Here is a tiny trained network, its code and every weight. The questions are about switching its units off for an input and a target symbol, where a switched-off unit gives its printed mean instead of its output.

import numpy as np


def w(rows, s, z=0):
    codes = np.array(rows[::2]) - 128.0
    scale = np.full(codes.shape[1], s)
    scale[-1] = z or s
    return codes * scale


def f(y):
    return y / 2 * (1 + np.tanh(0.7978845608 * (y + 0.044715 * y**3)))


def softmax(a):
    e = np.exp(a - a.max(-1, keepdims=True))
    return e / e.sum(-1, keepdims=True)


def log_softmax(a):
    a = a - a.max(-1, keepdims=True)
    return a - np.log(np.exp(a).sum(-1, keepdims=True))


def net(x, mask):
    ids = ['βγδεηθλπσφψω'.index(c) for c in x.split()]
    T = len(ids)
    res = E[ids] + P[:T]
    u = 0
    for l in range(2):
        q, k, v = (res @ M[l].T for M in (Q, K, V))
        z = softmax(np.where(np.tri(T) > 0, q @ k.T / 4**0.5, -1e9)) @ v
        res = res + np.where(mask[u], z, O[l][:, -1]) @ O[l][:, :-1]
        u += 1
        y = f(res @ A[l][:, :-1].T + A[l][:, -1])
        res = res + np.where(mask[u : u + 8], y, B[l][:, -1]) @ B[l][:, :-1]
        u += 8
    return log_softmax(res[-1] @ U[:, :-1].T + U[:, -1])


Q, K, V, O, A, B = {}, {}, {}, {}, {}, {}
E = w([
[94,249,121,85],'β',
[104,100,94,157],'γ',
[105,188,134,177],'δ',
[76,72,177,208],'ε',
[151,72,149,149],'η',
[95,109,72,131],'θ',
[144,181,51,94],'λ',
[102,138,117,130],'π',
[115,124,125,140],'σ',
[147,144,78,123],'φ',
[149,171,66,116],'ψ',
[170,100,96,124],'ω',
],0.018)
P = w([
[176,3,117,150],'0',
[108,152,149,66],'1',
[103,161,139,41],'2',
[236,80,208,113],'3',
[220,7,169,106],'4',
[156,107,149,75],'5',
[94,176,111,78],'6',
[184,187,153,109],'7',
[178,113,104,128],'8',
],0.0061)
Q[0] = w([
[37,70,253,160],'0.h1',
[81,150,166,37],'0.h1',
[116,90,152,74],'0.h1',
[106,154,48,120],'0.h1',
],0.0077)
K[0] = w([
[81,216,127,178],'0.h1',
[167,29,139,162],'0.h1',
[172,64,95,137],'0.h1',
[254,111,86,166],'0.h1',
],0.0074)
V[0] = w([
[197,131,39,86],'0.h1',
[165,1,43,18],'0.h1',
[177,46,107,13],'0.h1',
[100,147,78,55],'0.h1',
],0.0073)
O[0] = w([
[24,198,254,236,250],'0.h1',
[125,137,201,240,204],'0.h1',
[128,127,197,232,152],'0.h1',
[32,135,223,130,196],'0.h1',
],0.0062,0.0019)
A[0] = w([
[7,100,30,37,235],'0.n1',
[76,101,2,192,218],'0.n2',
[59,99,120,86,107],'0.n3',
[158,27,137,90,109],'0.n4',
[152,206,97,67,5],'0.n5',
[110,172,156,105,112],'0.n6',
[10,97,144,158,112],'0.n7',
[48,64,123,109,242],'0.n8',
],0.0078,0.0028)
B[0] = w([
[153,222,177,78,255],'0.n1',
[157,212,204,54,213],'0.n2',
[168,200,44,175,128],'0.n3',
[88,100,56,102,139],'0.n4',
[38,55,218,178,180],'0.n5',
[168,101,122,118,182],'0.n6',
[253,165,122,149,182],'0.n7',
[115,195,54,121,187],'0.n8',
],0.0042,0.0032)
Q[1] = w([
[232,148,58,86],'1.h1',
[76,204,82,203],'1.h1',
[80,201,37,33],'1.h1',
[124,37,2,118],'1.h1',
],0.0064)
K[1] = w([
[31,108,88,133],'1.h1',
[117,1,129,77],'1.h1',
[121,79,199,243],'1.h1',
[94,142,31,135],'1.h1',
],0.0071)
V[1] = w([
[97,166,101,112],'1.h1',
[117,78,63,156],'1.h1',
[248,90,126,169],'1.h1',
[138,169,83,197],'1.h1',
],0.011)
O[1] = w([
[35,218,85,128,166],'1.h1',
[245,182,123,144,2],'1.h1',
[174,121,254,65,74],'1.h1',
[30,9,165,125,196],'1.h1',
],0.0063,0.0034)
A[1] = w([
[137,253,120,81,148],'1.n1',
[10,60,21,125,170],'1.n2',
[72,189,195,87,42],'1.n3',
[155,89,108,153,18],'1.n4',
[131,194,150,80,161],'1.n5',
[171,64,110,158,169],'1.n6',
[144,78,129,109,1],'1.n7',
[181,170,118,103,78],'1.n8',
],0.0073,0.0027)
B[1] = w([
[180,73,34,177,253],'1.n1',
[180,235,94,105,248],'1.n2',
[128,14,99,67,203],'1.n3',
[84,198,37,64,106],'1.n4',
[200,55,88,239,195],'1.n5',
[85,255,152,57,133],'1.n6',
[175,205,146,68,105],'1.n7',
[182,84,136,96,123],'1.n8',
],0.0052,0.005)
U = w([
[94,128,53,160,180],'β',
[129,118,160,153,216],'γ',
[155,44,33,144,186],'δ',
[255,25,78,130,74],'ε',
[236,153,212,106,2],'η',
[130,36,138,170,185],'θ',
[71,66,141,127,27],'λ',
[129,101,126,127,59],'π',
[174,73,137,133,96],'σ',
[107,114,183,115,125],'φ',
[91,76,140,151,118],'ψ',
[188,84,202,157,191],'ω',
],0.0082,0.0027)

Each question gives the input, a string of symbols that net reads in full, and the target symbol t.
The units are the heads (4 rows each of Q, K, V and O) and the neurons (one row each of A and B). Each row of codes is followed by its name. A weight is (code - 128) times the scale printed after its matrix; where a second scale follows, it is the last column's (O, A, B and U).
mask holds one flag per unit, layer by layer, with each layer's heads first. A switched-off unit (its flag False) gives its mean, the last column of its rows in O or B, instead of its output. The means were averaged over made-up inputs and are rounded, as every weight is.
A unit's drop is (log p(t) with every unit on - log p(t) with that unit switched off) / (log p(t) with every unit on - log p(t) with every unit switched off).
The circuit of an input: a set's keep is (log p(t) with only the set's units on - log p(t) with every unit switched off) / (log p(t) with every unit on - log p(t) with every unit switched off). Starting from the 12 units with the biggest drops (on a tie, the unit counted first), units are removed one at a time, each time the one whose removal leaves the highest keep (on an exact tie, the one counted first), for as long as the keep stays at least 0.8.
units of the circuit, in order: the units of the circuit, biggest drop first
k most important neurons: the k neurons with the biggest drops, biggest first
top k neurons in layer l: the k neurons of layer l with the biggest drops, biggest first
drop of u: that unit's drop, to one decimal
input δ δ γ, target δ: units of the circuit, in order => 0.h1
input β π σ, target β: units of the circuit, in order => 1.h1, 0.h1, 1.n2
input ε γ β, target ε: units of the circuit, in order => 0.h1, 1.h1, 1.n1
input δ π ψ β ψ γ, target β: units of the circuit, in order => 1.h1, 0.h1, 1.n2, 0.n1
input δ ε β δ δ θ β δ β, target δ: units of the circuit, in order => 0.h1, 1.n1
input γ σ δ δ ε δ φ, target ε: units of the circuit, in order => 0.h1, 1.h1
input δ σ π, target δ: units of the circuit, in order => 0.h1, 1.n1, 1.h1
input β γ β δ β β β θ, target β: units of the circuit, in order => 1.h1, 1.n2
input β β δ β γ φ, target β: units of the circuit, in order => 1.h1, 0.h1, 1.n2, 0.n1
input β δ δ, target β: units of the circuit, in order => 1.h1, 0.h1
input δ σ δ, target δ: units of the circuit, in order => 0.h1, 1.n1
input β θ γ σ, target β: units of the circuit, in order => 1.h1, 0.h1, 0.n1
input η δ δ ω η, target δ: units of the circuit, in order => 0.h1, 1.h1
input ε λ ψ, target ε: 2 most important neurons => 1.n1, 1.n5
input β π θ, target β: 2 most important neurons => 1.n2, 0.n8
input β ε β β ω ω, target β: most important neuron => 0.n1
input β π β, target β: 2 most important neurons => 0.n5, 1.n2
input δ γ β, target δ: top 3 neurons in layer 1 => 1.n1, 1.n3, 1.n5
input ε φ δ ε δ θ β, target ε: drop of 0.h1 => 0.3
input ε ε ψ, target ε: most important neuron => 1.n1
input ε ψ λ, target ε: drop of 1.n1 => 0.2
input ε π θ, target ε: drop of 0.n1 => 0.1
input ε β η, target ε: drop of 0.n2 => -0.2
